Each row has a name. Each question is about the rows just above it.

Columns, left to right: Z R J N
[133 108  95 123]  j_256
[145 113  73  77]  j_647
[181 106  77 118]  j_130
[90 90 95 90]  j_374
[132 116  96 119]  j_203
Which column holds this, read top down? [73 77]
J
j_647 without one entry, shuffled: [ 77 145  73]. Gone:
[113]
The value that j_374 holds more than once:
[90]
The entry that follows [96]:
[119]
[106  90 116] is in which column, read top down?
R
What comes right after [113] in the named rows?
[73]
Count the entries of [145 113  73]:
3

Columns, left to right: H W C T L Y E A V K
[117 139 113 161 161 129 150 137 120 130]  j_787
[ 79  79 127 119 139 127 163 115 151 116]  j_40
[118 107 114  83  91 131 108 129 137 127]  j_721
[100 110 100 170 172 114 163 112 113 107]  j_356
How many entries does [ 79  79 127 119 139] have?
5
Number of entries in [117 139 113 161 161 129 150 137 120]:
9
Shuffled j_787 with one entry gone: [139 161 120 130 113 161 137 129 150], missing
[117]
Which column holds this, read top down? [127 131 114]
Y
Which value appears more than once in j_787?
[161]
j_787 without one entry, shuffled: [139 137 150 120 161 113 161 117 130]. Gone:
[129]
Which column holds [120 151] top down?
V

Columns, left to right: P D B F X U Q G M S
[ 95 125 158 129 123 132 124 138 126 111]  j_755
[110  97 151 117 116 102 155 162 105 130]  j_287
[100 123 151 133 125 135 120 128 134 108]  j_268
[188  72  78 107 135 107 113 107 142 107]  j_625
Repeated in j_625:
[107]
What comes right after [142] in the named rows?
[107]

Columns, left to right: zukez ked Tiv paten mol mepo Kito noge
[128 142 133 101 118 132 131 129] : j_375
[132 166 140 187 158 127 118 167] : j_659
[123 122 113 156 107 124 123 123] : j_395
Which column holds [131 118] top down?
Kito
The value that j_395 holds more than once:
[123]
j_659 without one entry, shuffled: [118 132 140 167 127 187 158]. Gone:
[166]

Columns, left to right: vom gine Pas nemi zut boged zin tosas kisim Pem
[178 138 126 129 130 128 129 130 133 123] : j_48
[119 127 128 125 127 128 127 128 127 128] : j_195
[168 138 133 129 131 131 130 129 140 126] : j_645
[119 127 123 126 126 126 127 128 125 127] : j_885
[127 129 134 120 127 130 127 127 133 129] : j_139
[114 126 125 125 125 126 126 128 122 126] : j_900
Whose row is [178 138 126 129 130 128 129 130 133 123]?
j_48
Number of entries in [178 138 126 129]:
4
Number of entries in [168 138 133 129 131 131 130 129 140 126]:
10
The entry that follows [140]:
[126]

Columns, left to right: Kesud fadel Zeku lafe duz zedar zunug Zik Savud
[128 128 129 128 127 140 128 128 129]  j_656
[128 129 129 127 127 140 128 128 129]  j_187
[128 129 129 128 127 135 135 128 129]  j_95
[129 127 128 129 128 129 128 129 128]  j_22
Whose row is [128 129 129 128 127 135 135 128 129]?
j_95
Which row holds [129 127 128 129 128 129 128 129 128]?
j_22
Whose row is [128 128 129 128 127 140 128 128 129]?
j_656

Columns, left to right: memaf Nep Tifov lugev Guta Fak
[114 142 135 123 157 154] -> j_166
[146 132 132  94 171  82] -> j_273
[105 126 123 127 106 181] -> j_52
[138 117 124 142  93 149] -> j_329
[136 114 115 116 105 125] -> j_63
[132 123 124 115] is in which column, read top down?
Tifov
Which column holds this, read top down? [126 117]
Nep
Number of entries in [138]:
1
j_52 without one entry, shuffled: [126 127 181 105 123]. Gone:
[106]
The row with [138 117 124 142  93 149] is
j_329
[157 171] is in which column, read top down?
Guta
What comes right after [146] in the named rows?
[132]

Columns, left to right: zel tem Mutil Gunez pigop Mup leva
[154 117  89 160 184  90 185] -> j_419
[160 149 140 149 149 154 131] -> j_386
[152 104 113 160 134 135 151] -> j_728
[157 106 109 165 144 126 155] -> j_263
[125 138 120 131 125 116 125] -> j_173
[123 128 153 123  75 167 123] -> j_610
[184 107  93 189 182 116 167] -> j_196
Which column holds this, read top down? [151 155]
leva
The entry that follows [152]:
[104]
The value that j_386 holds more than once:
[149]
Shuffled j_419 with one entry gone: [160 185 154  89 117  90], missing
[184]
The value that j_173 holds more than once:
[125]
How many entries does [123 128 153 123  75 167] have?
6
Which column holds this, read top down? [125 123 184]
zel

Columns, left to right: nipov Tav Likeg Devaf Kilap vem
[130 148 120 145 101 187] -> j_540
[124 171 125 157 112 172] -> j_45
[128 145 122 144  99 186] -> j_597
j_45 without one entry, shuffled: [124 157 171 112 125]. Gone:
[172]
[101 112] is in which column, read top down?
Kilap
j_45 without one entry, shuffled: [171 124 157 172 112]. Gone:
[125]
Shuffled j_45 with one entry gone: [171 112 124 172 157], missing
[125]

Columns, left to right: ralod bek vago Pivuz Pulo nipi lav
[128 126 101 135 125 120 121] : j_642
[130 123 171 117 130 129 130] : j_924
[128 126 135 134 124 155 105] : j_877
[125 130 155 127 130 104 126] : j_88
[132 126 178 114 123 125 143] : j_795
[128 134 138 123 135 127 134] : j_993
[127 130 153 142 134 129 129] : j_543
[127 139 124 127 124 117 120] : j_18
[129 133 119 132 121 122 145] : j_868
[125 136 125 144 127 149 112] : j_882
[132 122 122 116 125 133 115] : j_294
[129 133 119 132 129 108 121] : j_733
Which entry of j_795 is missing from [143 132 178 123 114 125]?
[126]
j_924 without one entry, shuffled: [117 130 171 123 130 130]. Gone:
[129]

Columns, left to right: Fisut zir fegum Nomi seden
[119  81 148 108  94]  j_914
[119  81 148 111  94]  j_662
[128 122 130 128  94]  j_371
Count the entries of [128 122 130 128  94]:
5
Which column holds this, read top down? [119 128]
Fisut
Count the entries of [128 122 130 128]:
4
Which value appears more than once in j_371?
[128]

Columns, left to right: bope voguk muzez kufot kuz
[ 75 175  88  75 176] = j_756
[ 78 180  79  82 180] = j_746
[ 81 167  74  81  81] = j_491
Whose row is [ 81 167  74  81  81]?
j_491
Repeated in j_491:
[81]
Which column holds this, read top down? [180 167]
voguk

Columns, left to right: Lukir rizit Lamuk kilun pulen niva tir ketof nedu dano
[121 124 120 125 109 149 126 135 110  92]  j_359
[104 122 113 130 117 151 106 151 123 121]  j_114
[149 129 131 111 130 128 136 115 136 172]  j_144
[135 123 135 130 144 117 121 135 136 106]  j_498
[ 92 126 151 116 154 126  92 133 118 186]  j_404
[103 138  96 129 113 136 174  96  96  96]  j_284
The value that j_498 holds more than once:
[135]
j_359 without one entry, shuffled: [109 149 135 121 125 120 126 124 110]. Gone:
[92]
[124 122] is in which column, read top down?
rizit
Repeated in j_284:
[96]
Which entry of j_404 is missing from [154  92 151 126  92 126 118 133 186]?
[116]
Which column holds this, read top down? [135 151  96]
Lamuk

Columns, left to right: Tukes goze zegu rema kimiz Rorep Luno
[182  84 148 154 138  76 162] : j_778
[175 101 132 125 133  90 177] : j_609
[182 135 146 174 137 119 176] : j_347
[155 142 166 162 133 126 171] : j_191
[162  89 121 119 126  84 142] : j_133
[103 112 160 132  76 139 123] : j_155
[ 90  96 154 131 127 135 113] : j_562
Number of entries in [ 90  96 154 131 127 135 113]:
7
What comes right after [139] in the named rows?
[123]
Which column holds this, read top down? [171 142 123]
Luno

Columns, left to right: Daku tek rula foz Gabup Pibi Gevek
[153 164 113 130 101 168 130] -> j_680
[150  99 164 101 150  88  98] -> j_737
[151 158 111 109 119 157 103] -> j_734
[123 125 137  97 149 111  98] -> j_442
[ 85 153 123 122 153 127 121] -> j_37
[160 109 159  86 135 125  84] -> j_220
[147 163  98 116 137 156 117] -> j_179
[ 86 172  97 149 134 117 134] -> j_574
[135 107 142 112 148 111 108] -> j_352
[158 147  85 129 105 160 146] -> j_397
[147 112 140  96 128 124  97] -> j_452
[182 131 107  77 127 157  82] -> j_367
The value that j_574 holds more than once:
[134]
Shuffled j_37 with one entry gone: [127 123 121 153  85 153], missing
[122]
Which entry of j_737 is missing from [ 99 150  88 164 150 101]?
[98]

Columns, left to right: Sobo los Fefel muvo geguk vedo
[110 113 149 138  90 110] : j_487
[130  91 133 112 135 130] : j_741
[ 83 189 162 123 177  83] : j_475
[167 133 130 133 123 167] : j_430
[110 110 100 110  90 110] : j_219
Which column holds this, read top down? [135 177 123]
geguk
Right after [112] comes
[135]
Shuffled j_487 with one entry gone: [138 110 149 110 113], missing
[90]
[130  91 133 112 135 130] is in which row?
j_741
Repeated in j_219:
[110]
Which value appears more than once in j_487?
[110]

Columns, left to right: dalid demus fof mos rebas
[124 120  96  97 165] = j_896
[108 109 154 117 109] = j_808
[104 109 108 117 116] = j_685
[125 109 154 117 117] = j_113
Shuffled j_808 with one entry gone: [117 109 109 108], missing
[154]
Number of entries in [124]:
1
What comes right after [97] in the named rows?
[165]
The value that j_808 holds more than once:
[109]
Which column holds this, read top down? [108 154]
fof
The entry that follows [124]:
[120]
Shuffled j_685 with one entry gone: [108 109 104 117], missing
[116]

Columns, left to right: pelod fimas kol bifu rif Vodev gud puve nuguk
[119 111 142  92 151 139 100 115 125] = j_569
[119 117 138 103 153 161 114 115 138] = j_579
[102 132 126  90 177 164 109 112 148] = j_587
[133 112 144 108 138 160 117 117 133] = j_29
[119 114 138  96 153 146 104 115 132] = j_291
[115 131 138  86 162 160 108 115 138] = j_884
[115 123 137  93 161 160 110 115 138] = j_212
[122 117 138 100 153 160 112 115 138] = j_6
[119 117 135 100 157 160 110 115 140] = j_895
[129 117 138 111 147 168 122 115 138] = j_387
[119 112 138  98 152 146 105 115 130] = j_151
[119 117 132 107 156 161 113 115 143] = j_564
Shuffled j_569 with one entry gone: [142 111 151  92 119 139 115 100], missing
[125]
Which column holds [112 114 131] top down?
fimas

Columns, left to right: mafe bab mizep Nopi zimi
[ 73  80 175 140 101] = j_462
[ 73  80 175 140  82] = j_600
[ 73  80 175 144 186] = j_221
Which entry of j_462 is missing from [ 73 101 175  80]?
[140]
Whose row is [ 73  80 175 144 186]?
j_221

Columns, left to right: tudaz bak Mem kovod dem somek
[150 121 140 107 109  98] : j_211
[110 138 136 133 134 138] : j_117
[100 117 153 124 157 133] : j_693
[105 128 143 111 141 129] : j_415
[ 87 129 129 104 146 137] : j_459
[115 146 153 137 114 112] : j_595
[153 125 139 129 122 138] : j_502
[141 126 136 189 124  99] : j_834
[131 130 130 130 130 146] : j_976
Which value appears more than once in j_976?
[130]
Which entry of j_117 is missing from [133 136 138 138 110]?
[134]
How many entries does [ 87 129 129 104 146 137] have?
6

Columns, left to right: nule Nim Pafo degad
[155 120 152 152]  j_403
[103 126 125 125]  j_337
[147  93 148  89]  j_189
[120 157 180 120]  j_421
[160  99 130 130]  j_927
j_927 without one entry, shuffled: [130 130 160]. Gone:
[99]
Shuffled j_189 with one entry gone: [ 89  93 148], missing
[147]
Which value appears more than once in j_421?
[120]
j_421 without one entry, shuffled: [120 120 180]. Gone:
[157]
Number of entries in [160  99 130]:
3
Which entry of j_403 is missing from [152 120 152]?
[155]

Columns, left to right: Kudes movu Sidun garir
[108  89  89  89] = j_910
[109 161 133 137] = j_226
[112 115 133  91] = j_295
[109  83  83  83] = j_85
Repeated in j_85:
[83]
Where do [112 115 133  91] appear?
j_295
Repeated in j_910:
[89]
How many entries does [109 161 133] have?
3

Columns, left to right: linaf kopaf sarib numaz
[117 123 108 145] : j_59
[ 93 103 100 183] : j_370
[126 133 132 119] : j_478
[159 133 116 132] : j_78
[134 128 116 132] : j_12
[159 133 116  93] : j_444
[159 133 155 106] : j_217
[101 118 116 183] : j_889
Count the entries of [101 118 116 183]:
4
j_478 without one entry, shuffled: [132 133 126]. Gone:
[119]
Whose row is [159 133 116 132]?
j_78

Columns, left to right: folu tuve Mosir komu Betos
[158 184 109 142 135]  j_747
[158 182 111 183 135]  j_470
[136 122 147 106 144]  j_708
[158 150 144 156 101]  j_466
[149 150 145 149 101]  j_449
[160 144 145 115 126]  j_24
[143 173 114 135 126]  j_458
Shuffled j_470 with one entry gone: [182 135 158 111], missing
[183]
[149 115] is in which column, read top down?
komu
The value that j_449 holds more than once:
[149]
Shuffled j_470 with one entry gone: [135 183 111 158], missing
[182]
Right after [184] comes
[109]
Count the entries of [136 122 147 106 144]:
5

Columns, left to right: tava varo pibe Fufog boku vis zon ton
[139 140 150  99 134 174 101 126] : j_618
[142 142 151 153 159  88 152 141] : j_859
[143 143 114 144 142 101 122 162] : j_41
[138 153 113 148 161  89 148 135] : j_621
[134 159] is in which column, read top down?
boku
Shuffled j_859 with one entry gone: [142 142 159  88 151 141 153], missing
[152]

Columns, left to right: zafo motem Zitu Fika
[152 152 151 152] : j_98
[155 137 137  80] : j_870
[159  96  71  70] : j_185
The value that j_98 holds more than once:
[152]
Number of entries in [155]:
1
The value that j_870 holds more than once:
[137]
j_185 without one entry, shuffled: [ 96 159  70]. Gone:
[71]
Count the entries of [159  96  71  70]:
4
Which entry of j_185 is missing from [ 96  71 159]?
[70]

Columns, left to right: filiz tuf fis Zar Faba niv fumi nuguz febi zat
[151 112 170 149 160 166 146 140 115 155]  j_536
[134 149 172  95 127 158 107 173 145 104]  j_137
[159 144 171 152 150 155 118 155 122 150]  j_368
[146 111 145 111 130 121 139 148 126 129]  j_313
[179 150  93 120 156 136 104 138 132 119]  j_655
[ 72 118 155 106 105 147  98 153 157 147]  j_814
[ 85 110 133 100  97 136 109 121 151 133]  j_233
[ 71 116  78  85  97 174  89 134 145 132]  j_275
[115  99 159 133 151 170  81 168 110 151]  j_5
How many entries does [ 85 110 133 100  97 136 109 121 151 133] have?
10
Which column holds [151 134 159 146 179  72  85] top down?
filiz
The entry that follows [174]:
[89]
Repeated in j_313:
[111]

Columns, left to right: sot laga suz diz vugo
[181 141 118 116 100] -> j_856
[129 135  97 100  80] -> j_995
[133 171  98 138 163] -> j_983
[160  98 174 136 125] -> j_996
[134 124  96 109  76] -> j_363
[ 84 102 138 154 153] -> j_845
[177 143 132 103 100] -> j_725
[110 136  77 159 140] -> j_240
[135  80 160 136 104] -> j_105
[118 157 125 145 182] -> j_617
[111 130 172 128 172] -> j_188
Count the entries of [129 135  97 100]:
4
Right after [145] comes
[182]
Which column holds [135 171] top down?
laga

